Below is a small trained network, with its code and all its weights. Each question gives an input and a class and asks what happens when units are switched off, that is, made to give their printed mean instead of their output.

import numpy as np


def w(rows, s, z=0):
    codes = np.array(rows[::2]) - 128.0
    scale = np.full(codes.shape[1], s)
    scale[-1] = z or s
    return codes * scale


def f(y):
    return np.maximum(y, 0)


def log_softmax(a):
    a = a - a.max(-1, keepdims=True)
    return a - np.log(np.exp(a).sum(-1, keepdims=True))


def net(x, mask):
    res = np.array(x, float).reshape(1, 6) / 4 @ E
    y = f(res @ A[0][:, :-1].T + A[0][:, -1])
    res = res + np.where(mask, y, B[0][:, -1]) @ B[0][:, :-1]
    return log_softmax(res[-1] @ U[:, :-1].T + U[:, -1])


A, B = {}, {}
E = w([
[172,134,247],'x0',
[128,128,129],'x1',
[195,208,98],'x2',
[127,128,127],'x3',
[127,129,128],'x4',
[211,51,95],'x5',
],0.012)
A[0] = w([
[76,36,84,137],'N0',
[74,103,183,23],'N1',
[83,101,173,57],'N2',
[126,156,144,118],'N3',
[28,161,125,54],'N4',
[90,174,51,42],'N5',
[89,156,32,102],'N6',
[27,200,145,195],'N7',
[145,116,157,129],'N8',
[151,194,167,116],'N9',
[39,43,195,94],'N10',
[151,133,145,171],'N11',
[22,169,135,44],'N12',
[138,108,138,144],'N13',
[102,161,75,64],'N14',
[126,203,153,115],'N15',
[162,87,58,93],'N16',
[133,45,174,52],'N17',
[151,101,180,79],'N18',
[218,201,60,2],'N19',
[137,241,179,115],'N20',
[179,163,154,88],'N21',
[204,197,72,165],'N22',
[73,71,163,177],'N23',
[171,110,199,103],'N24',
[177,105,139,91],'N25',
[152,120,183,120],'N26',
[83,147,29,202],'N27',
[198,115,127,19],'N28',
[47,158,134,64],'N29',
[109,57,121,137],'N30',
[150,125,144,144],'N31',
[133,107,176,117],'N32',
[214,76,116,138],'N33',
[112,71,81,146],'N34',
[116,188,180,95],'N35',
[244,66,113,49],'N36',
[163,89,210,33],'N37',
[120,177,171,99],'N38',
[147,104,184,24],'N39',
[116,1,69,136],'N40',
[86,176,44,54],'N41',
],0.013,0.009)
B[0] = w([
[207,152,105,210],'N0',
[151,101,205,155],'N1',
[105,125,187,156],'N2',
[148,138,136,149],'N3',
[98,141,57,180],'N4',
[108,116,210,178],'N5',
[66,115,192,209],'N6',
[55,114,197,247],'N7',
[126,130,142,159],'N8',
[190,126,142,183],'N9',
[33,121,201,217],'N10',
[161,142,121,172],'N11',
[94,123,40,184],'N12',
[142,134,133,154],'N13',
[114,124,185,161],'N14',
[182,121,149,181],'N15',
[175,136,75,189],'N16',
[131,151,87,174],'N17',
[85,136,101,164],'N18',
[26,148,1,194],'N19',
[232,130,150,215],'N20',
[175,122,161,166],'N21',
[90,113,212,238],'N22',
[58,134,85,209],'N23',
[78,103,146,193],'N24',
[108,120,158,160],'N25',
[104,135,151,178],'N26',
[70,134,32,252],'N27',
[151,128,219,153],'N28',
[97,126,66,171],'N29',
[166,155,103,182],'N30',
[137,126,121,157],'N31',
[89,125,130,168],'N32',
[68,131,79,218],'N33',
[186,131,106,191],'N34',
[187,137,154,178],'N35',
[23,113,196,212],'N36',
[59,141,59,179],'N37',
[176,131,148,168],'N38',
[95,136,61,151],'N39',
[235,117,87,234],'N40',
[96,122,211,188],'N41',
],0.036,0.012)
U = w([
[158,114,92,252],'0',
[166,99,171,37],'1',
[253,108,120,112],'2',
],0.016,0.0019)

Each question gives the input, the list of numbers given to net, and the class t.
The units are the neurons (one row each of A and B). Each row of codes is followed by its name. A weight is (code - 128) times the scale printed after its matrix; where a second scale follows, it is the last column's (A, B and U).
mask holds one flag per neuron, in row order. A switched-off neuron (its flag False) gives its mean, the last column of its row in B, instead of its output. The means were averaged over made-up inputs and are rounded, as every weight is.
A unit's drop is (log p(t) with every unit on - log p(t) with that unit switched off) / (log p(t) with every unit on - log p(t) with every unit switched off).
The circuit of an input: a set's keep is (log p(t) with only the set's units on - log p(t) with every unit switched off) / (log p(t) with every unit on - log p(t) with every unit switched off). Starting from the 12 units with the biggest drops (on a tie, the unit counted first), units are removed one at a time, each time the one whose removal leaves the highest keep (on an exact tie, the one counted first), for as long as the keep stays at least 0.8.
circuit, biggest first: the units of the circuit, biggest drop first
top k neurons: the k neurons with the biggest drops, biggest first
drop of u: that unit's drop, to one decimal
input [1,1,5,-8,8,-8], class 2: circuit, biggest first	[N20]
input [0,-8,-6,-1,6,-3], class 0: top 4 neurons	[N22 N23 N12 N4]
input [1,-5,5,-4,2,8], class 1: top 4 neurons	[N36 N22 N28 N27]
input [7,8,-3,-1,-3,1], class 0: top 2 neurons	[N37 N22]
input [-8,-2,5,-3,8,-1], class 1: top 2 neurons	[N41 N5]
input [5,-4,0,-8,-1,6], class 0: top 2 neurons	[N33 N37]
input [2,5,7,-7,4,8], class 1: top 2 neurons	[N22 N36]
input [5,-5,0,-6,6,7], class 0: top 4 neurons	[N33 N37 N7 N10]
input [-5,6,1,8,3,-4], class 1: top 3 neurons	[N41 N5 N7]
input [-7,2,4,-8,-1,-3], class 1: top 2 neurons	[N41 N5]
input [5,1,-1,-7,4,4], class 0: drop of N22	0.1
input [-2,3,-6,1,-4,7], class 2: drop of N40	0.3
input [-1,-4,0,-4,8,6], class 2: drop of N40	0.2
input [0,3,-3,2,-3,7], class 2: circuit, biggest first	[N40]
